Here is a tiny trained network, its code and every weight. The questions are about switching its units off for an input and a target symbol, where a switched-off unit gives its printed mean instead of its output.

import numpy as np


def w(rows, s, z=0):
    codes = np.array(rows[::2]) - 128.0
    scale = np.full(codes.shape[1], s)
    scale[-1] = z or s
    return codes * scale


def f(y):
    return np.maximum(y, 0)


def softmax(a):
    e = np.exp(a - a.max(-1, keepdims=True))
    return e / e.sum(-1, keepdims=True)


def log_softmax(a):
    a = a - a.max(-1, keepdims=True)
    return a - np.log(np.exp(a).sum(-1, keepdims=True))


def net(x, mask):
    ids = ['αβδεζηθμπφψω'.index(c) for c in x.split()]
    T = len(ids)
    res = E[ids] + P[:T]
    r = res
    for j in range(2):
        rows = slice(4 * j, 4 * j + 4)
        q, k, v = (r @ M[0][rows].T for M in (Q, K, V))
        z = softmax(np.where(np.tri(T) > 0, q @ k.T / 4**0.5, -1e9)) @ v
        o = O[0][rows]
        res = res + np.where(mask[j], z, o[:, -1]) @ o[:, :-1]
    y = f(res @ A[0][:, :-1].T + A[0][:, -1])
    res = res + np.where(mask[2:14], y, B[0][:, -1]) @ B[0][:, :-1]
    return log_softmax(res[-1] @ U[:, :-1].T + U[:, -1])


Q, K, V, O, A, B = {}, {}, {}, {}, {}, {}
E = w([
[205,100,116,148,18,82,115,210,175,118,89],'α',
[106,147,154,91,148,118,93,116,55,165,25],'β',
[171,101,110,82,147,130,125,153,136,60,80],'δ',
[149,136,64,137,110,166,133,201,150,121,72],'ε',
[179,47,98,178,133,132,178,121,111,159,111],'ζ',
[132,132,122,165,87,162,168,76,166,111,147],'η',
[165,110,186,99,87,108,119,230,120,125,140],'θ',
[115,176,156,116,145,101,164,106,69,59,147],'μ',
[146,142,159,89,60,168,86,176,194,221,61],'π',
[106,109,248,70,120,130,165,119,108,160,95],'φ',
[116,107,165,124,165,159,142,210,73,157,160],'ψ',
[77,164,179,88,126,197,127,154,130,127,151],'ω',
],0.017)
P = w([
[143,208,139,134,123,146,191,125,141,115,85],'0',
[87,134,125,172,180,117,139,152,186,104,102],'1',
[134,157,87,95,121,146,165,111,94,138,164],'2',
[98,144,148,196,213,124,109,157,205,111,103],'3',
[127,131,94,73,99,187,174,100,53,185,162],'4',
[122,157,246,221,182,148,78,145,144,97,72],'5',
[198,85,173,81,73,159,140,168,132,183,81],'6',
],0.014)
Q[0] = w([
[130,143,112,136,114,121,116,103,115,99,145],'H1',
[118,140,154,193,163,111,104,146,134,76,112],'H1',
[81,133,155,249,173,97,77,112,155,125,123],'H1',
[142,92,101,113,86,138,141,112,99,105,128],'H1',
[155,113,144,114,101,134,150,131,126,120,108],'H2',
[97,114,100,141,111,102,124,99,112,131,141],'H2',
[98,122,147,166,182,96,100,119,190,108,113],'H2',
[131,121,167,175,153,128,134,155,151,119,95],'H2',
],0.015)
K[0] = w([
[109,66,101,117,161,82,135,157,147,172,129],'H1',
[126,84,96,71,65,125,119,111,98,152,159],'H1',
[133,145,53,6,69,132,210,126,102,146,151],'H1',
[90,120,175,174,157,109,95,167,175,90,85],'H1',
[162,148,187,139,115,175,104,122,147,100,114],'H2',
[96,159,121,138,146,127,173,132,179,173,111],'H2',
[145,160,61,43,69,124,197,129,91,148,158],'H2',
[169,127,113,74,70,215,149,101,50,141,128],'H2',
],0.011)
V[0] = w([
[112,70,123,76,170,203,107,213,131,110,94],'H1',
[157,116,216,54,125,97,97,143,146,188,178],'H1',
[204,88,161,56,94,85,136,35,190,122,98],'H1',
[74,146,163,76,223,163,191,76,155,41,173],'H1',
[138,105,84,121,177,66,140,128,1,130,147],'H2',
[128,81,134,163,219,126,140,60,120,163,100],'H2',
[86,169,197,46,115,100,129,129,97,150,83],'H2',
[71,195,102,124,98,229,51,65,164,183,119],'H2',
],0.0094)
O[0] = w([
[55,126,111,155,239,135,145,191,134,175,122,254],'H1',
[122,131,86,134,143,150,59,164,65,116,168,16],'H1',
[127,182,141,83,75,202,104,191,157,123,145,114],'H1',
[119,137,171,172,68,39,115,186,85,115,143,216],'H1',
[125,74,118,95,82,130,176,126,114,121,112,80],'H2',
[89,95,171,91,115,154,140,162,188,11,116,129],'H2',
[60,123,74,105,105,134,163,132,80,158,146,253],'H2',
[138,153,151,25,171,58,139,139,175,147,181,25],'H2',
],0.012,0.004)
A[0] = w([
[159,20,72,154,144,104,139,106,151,108,142,254],'N1',
[146,150,96,87,253,133,71,171,160,156,101,204],'N2',
[151,131,132,227,101,154,185,97,198,27,135,72],'N3',
[157,127,233,126,88,124,151,119,124,169,59,211],'N4',
[133,54,101,139,84,118,184,197,191,167,215,165],'N5',
[162,148,212,55,89,66,98,116,150,133,120,169],'N6',
[109,150,161,117,222,199,140,169,143,119,145,65],'N7',
[123,147,204,119,98,202,187,183,118,180,170,70],'N8',
[191,124,95,64,197,189,81,63,204,199,249,64],'N9',
[113,159,148,224,117,178,46,72,98,141,109,22],'N10',
[16,40,88,154,85,112,189,187,113,111,153,126],'N11',
[118,130,143,102,85,207,149,134,164,35,91,201],'N12',
],0.006,0.0023)
B[0] = w([
[63,224,169,130,150,82,91,101,63,160,131,168],'N1',
[107,74,211,163,28,113,153,148,84,126,149,211],'N2',
[148,118,141,82,207,193,141,141,81,117,191,193],'N3',
[174,166,73,137,133,161,138,247,142,146,172,225],'N4',
[88,219,115,93,125,81,168,127,162,99,110,166],'N5',
[174,115,59,155,241,126,121,130,104,2,85,168],'N6',
[195,120,95,149,109,88,167,71,116,169,116,196],'N7',
[143,205,24,157,93,82,98,127,176,113,91,175],'N8',
[144,191,189,103,131,143,132,165,54,156,61,174],'N9',
[106,126,46,128,189,96,205,96,126,98,123,174],'N10',
[76,174,197,96,148,177,83,52,93,53,54,250],'N11',
[96,121,112,189,111,98,178,172,95,122,194,196],'N12',
],0.007,0.011)
U = w([
[110,154,154,116,160,172,95,135,120,141,167,2],'α',
[78,121,84,59,155,140,155,110,157,114,103,89],'β',
[134,81,149,167,60,138,120,103,114,91,104,142],'δ',
[97,100,162,144,198,170,82,128,123,99,99,228],'ε',
[102,102,25,146,168,147,98,132,116,140,168,98],'ζ',
[77,206,103,174,188,142,173,176,144,112,96,182],'η',
[135,103,142,163,146,98,186,97,191,150,108,39],'θ',
[114,46,147,128,168,202,130,163,122,98,128,143],'μ',
[148,164,95,118,202,138,63,112,172,97,135,137],'π',
[87,129,95,141,165,85,113,146,145,140,194,71],'φ',
[148,153,117,138,150,199,92,69,152,118,85,59],'ψ',
[74,163,110,137,150,200,2,124,136,104,161,82],'ω',
],0.006,0.0051)

Each question gives the input, a string of symbols that net reads in full, and the target symbol t.
The units are the heads (4 rows each of Q, K, V and O) and the neurons (one row each of A and B). Each row of codes is followed by its name. A weight is (code - 128) times the scale printed after its matrix; where a second scale follows, it is the last column's (O, A, B and U).
mask holds one flag per unit, heads first, then neurons. A switched-off unit (its flag False) gives its mean, the last column of its rows in O or B, instead of its output. The means were averaged over made-up inputs and are rounded, as every weight is.
A unit's drop is (log p(t) with every unit on - log p(t) with that unit switched off) / (log p(t) with every unit on - log p(t) with every unit switched off).
The circuit of an input: a set's keep is (log p(t) with only the set's units on - log p(t) with every unit switched off) / (log p(t) with every unit on - log p(t) with every unit switched off). Starting from the 12 units with the biggest drops (on a tie, the unit counted first), units are removed one at a time, each time the one whose removal leaves the highest keep (on an exact tie, the one counted first), for as long as the keep stays at least 0.8.
circuit, biggest first: the units of the circuit, biggest drop first
most important unit: the unit with the biggest drop
top k neurons: the k neurons with the biggest drops, biggest first
heads that matter: for each layer, one digit per head in row order, 1 if its drop is at least 0.15 and else 0, layers parted by /
drop when u is switched off: that unit's drop, to one decimal
input δ ψ δ δ μ ζ, target δ: circuit, biggest first	(H1)
input ζ ω ζ ζ, target μ: circuit, biggest first	(H2, N3)
input δ η β φ α θ, target ψ: circuit, biggest first	(H1, N7)
input η ω π, target φ: circuit, biggest first	(H2, H1)
input ψ ζ θ, target μ: circuit, biggest first	(H2, N3)
input θ μ ω α ζ, target ψ: circuit, biggest first	(H1, H2)
input ζ ψ β μ, target β: circuit, biggest first	(H2, H1)
input ψ δ φ μ, target ω: circuit, biggest first	(H1, H2, N11)
input μ ζ ζ δ δ δ α, target η: circuit, biggest first	(H1, N5)
input θ π ε δ η μ, target π: top 2 neurons	(N6, N2)
input α ψ δ, target ε: top 2 neurons	(N11, N4)
input δ δ ε δ β β ζ, target β: circuit, biggest first	(H2, N5)
input β μ θ θ, target ζ: circuit, biggest first	(H2, H1)
input ζ ε β ε, target β: heads that matter	01
input μ φ η, target ω: circuit, biggest first	(H1, N11, H2)
input ω δ ζ ζ ω μ, target φ: most important unit	H2
input ψ ζ β, target μ: heads that matter	01
input η ω β, target φ: heads that matter	11
input δ δ β θ β μ, target β: heads that matter	01
input β μ μ η φ β, target ω: circuit, biggest first	(H1)
input δ θ β θ δ δ π, target η: top 2 neurons	(N8, N4)
input δ δ θ β η θ δ, target ζ: top 2 neurons	(N11, N10)
input ω δ β θ, target β: heads that matter	01
input δ ε η, target θ: heads that matter	11
input θ μ μ π δ ζ δ, target μ: heads that matter	01
input ψ ε δ, target θ: drop when N1 is switched off	-0.1
input δ μ π, target δ: drop when H1 is switched off	0.8
input π π ψ δ ω δ, target φ: drop when N11 is switched off	0.1
